Here is a tiny trained network, its code and every weight. The questions are about switching its units off for an input and a class, where a switched-off unit gives its printed mean instead of its output.

import numpy as np


def w(rows, s, z=0):
    codes = np.array(rows[::2]) - 128.0
    scale = np.full(codes.shape[1], s)
    scale[-1] = z or s
    return codes * scale


def f(y):
    return y / 2 * (1 + np.tanh(0.7978845608 * (y + 0.044715 * y**3)))


def log_softmax(a):
    a = a - a.max(-1, keepdims=True)
    return a - np.log(np.exp(a).sum(-1, keepdims=True))


def net(x, mask):
    res = np.array(x, float).reshape(1, 3) / 4 @ E
    y = f(res @ A[0][:, :-1].T + A[0][:, -1])
    res = res + np.where(mask, y, B[0][:, -1]) @ B[0][:, :-1]
    return log_softmax(res[-1] @ U[:, :-1].T + U[:, -1])


A, B = {}, {}
E = w([
[200,209,196,122,94,96,44,101],'x0',
[175,159,172,85,202,143,165,217],'x1',
[69,78,186,77,125,8,96,152],'x2',
],0.015)
A[0] = w([
[162,145,176,99,239,150,169,161,95],'N1',
[139,144,77,143,137,159,112,84,39],'N2',
[84,52,65,202,74,124,97,60,97],'N3',
[69,59,90,136,192,134,207,124,124],'N4',
[151,153,104,183,146,168,140,110,75],'N5',
[94,135,119,115,56,138,98,37,90],'N6',
[102,79,91,177,171,144,140,108,98],'N7',
[183,149,176,101,188,139,158,195,86],'N8',
[200,208,192,119,54,106,106,88,156],'N9',
[127,126,123,163,91,103,121,13,93],'N10',
[56,116,207,110,75,64,111,143,25],'N11',
[158,165,121,163,116,189,131,117,57],'N12',
[152,156,126,204,116,164,178,107,75],'N13',
[166,161,159,86,136,141,175,196,98],'N14',
[174,184,62,174,122,198,122,136,32],'N15',
[76,70,189,66,126,92,81,126,2],'N16',
[205,192,212,132,87,123,9,89,156],'N17',
[63,54,77,112,148,170,189,158,188],'N18',
[85,109,120,45,144,95,113,142,66],'N19',
],0.014,0.0035)
B[0] = w([
[62,182,134,127,219,170,28,211,193],'N1',
[134,70,57,125,130,52,95,179,165],'N2',
[54,205,164,189,247,190,41,171,213],'N3',
[200,199,198,95,110,149,254,41,220],'N4',
[140,50,34,157,62,80,121,121,175],'N5',
[46,146,157,68,227,197,29,182,187],'N6',
[179,192,161,80,113,160,194,145,176],'N7',
[58,152,158,125,227,138,18,179,191],'N8',
[168,195,225,64,63,190,208,38,224],'N9',
[47,180,172,134,213,189,49,245,187],'N10',
[132,30,11,220,35,64,62,135,207],'N11',
[164,71,28,208,81,44,100,149,177],'N12',
[135,45,64,119,110,40,140,111,179],'N13',
[72,156,133,169,234,139,58,147,178],'N14',
[163,8,10,186,86,20,122,122,201],'N15',
[159,29,18,191,56,62,110,131,201],'N16',
[218,219,181,68,109,176,243,51,253],'N17',
[248,207,245,93,122,132,207,45,226],'N18',
[163,59,74,170,81,65,136,136,177],'N19',
],0.0086,0.027)
U = w([
[182,206,178,77,101,156,218,58,250],'0',
[18,181,135,146,247,165,22,208,93],'1',
[130,43,26,181,50,20,108,136,1],'2',
],0.012,0.0047)

Each question gives the input, the list of numbers given to net, and the class t.
The units are the neurons (one row each of A and B). Each row of codes is followed by its name. A weight is (code - 128) times the scale printed after its matrix; where a second scale follows, it is the last column's (A, B and U).
mask holds one flag per neuron, in row order. A switched-off neuron (its flag False) gives its mean, the last column of its row in B, instead of its output. The means were averaged over made-up inputs and are rounded, as every weight is.
A unit's drop is (log p(t) with every unit on - log p(t) with that unit switched off) / (log p(t) with every unit on - log p(t) with every unit switched off).
most important unit: the unit with the biggest drop
top k neurons: the k neurons with the biggest drops, biggest first
drop of u: that unit's drop, to one decimal
input [6,7,4], class 1: most important unit -> N8
input [-7,8,5], class 1: top 4 neurons -> [N1; N8; N17; N14]
input [-8,-6,8], class 0: top 3 neurons -> [N18; N4; N15]
input [-6,-6,6], class 0: top 3 neurons -> [N4; N18; N1]
input [4,-2,6], class 2: top 2 neurons -> [N11; N16]
input [6,3,-8], class 2: top 2 neurons -> [N15; N12]
input [7,-3,-8], class 2: top 2 neurons -> [N15; N12]
input [-7,-7,0], class 0: top 4 neurons -> [N18; N4; N7; N1]
input [-7,-1,7], class 0: top 4 neurons -> [N18; N4; N15; N12]
input [-8,-8,8], class 0: top 2 neurons -> [N4; N18]
input [-7,-6,3], class 0: drop of N18 -> 4.4
input [3,-6,-8], class 2: drop of N15 -> 1.0
input [4,1,-6], class 2: drop of N15 -> 0.1
input [-2,-7,6], class 1: most important unit -> N3
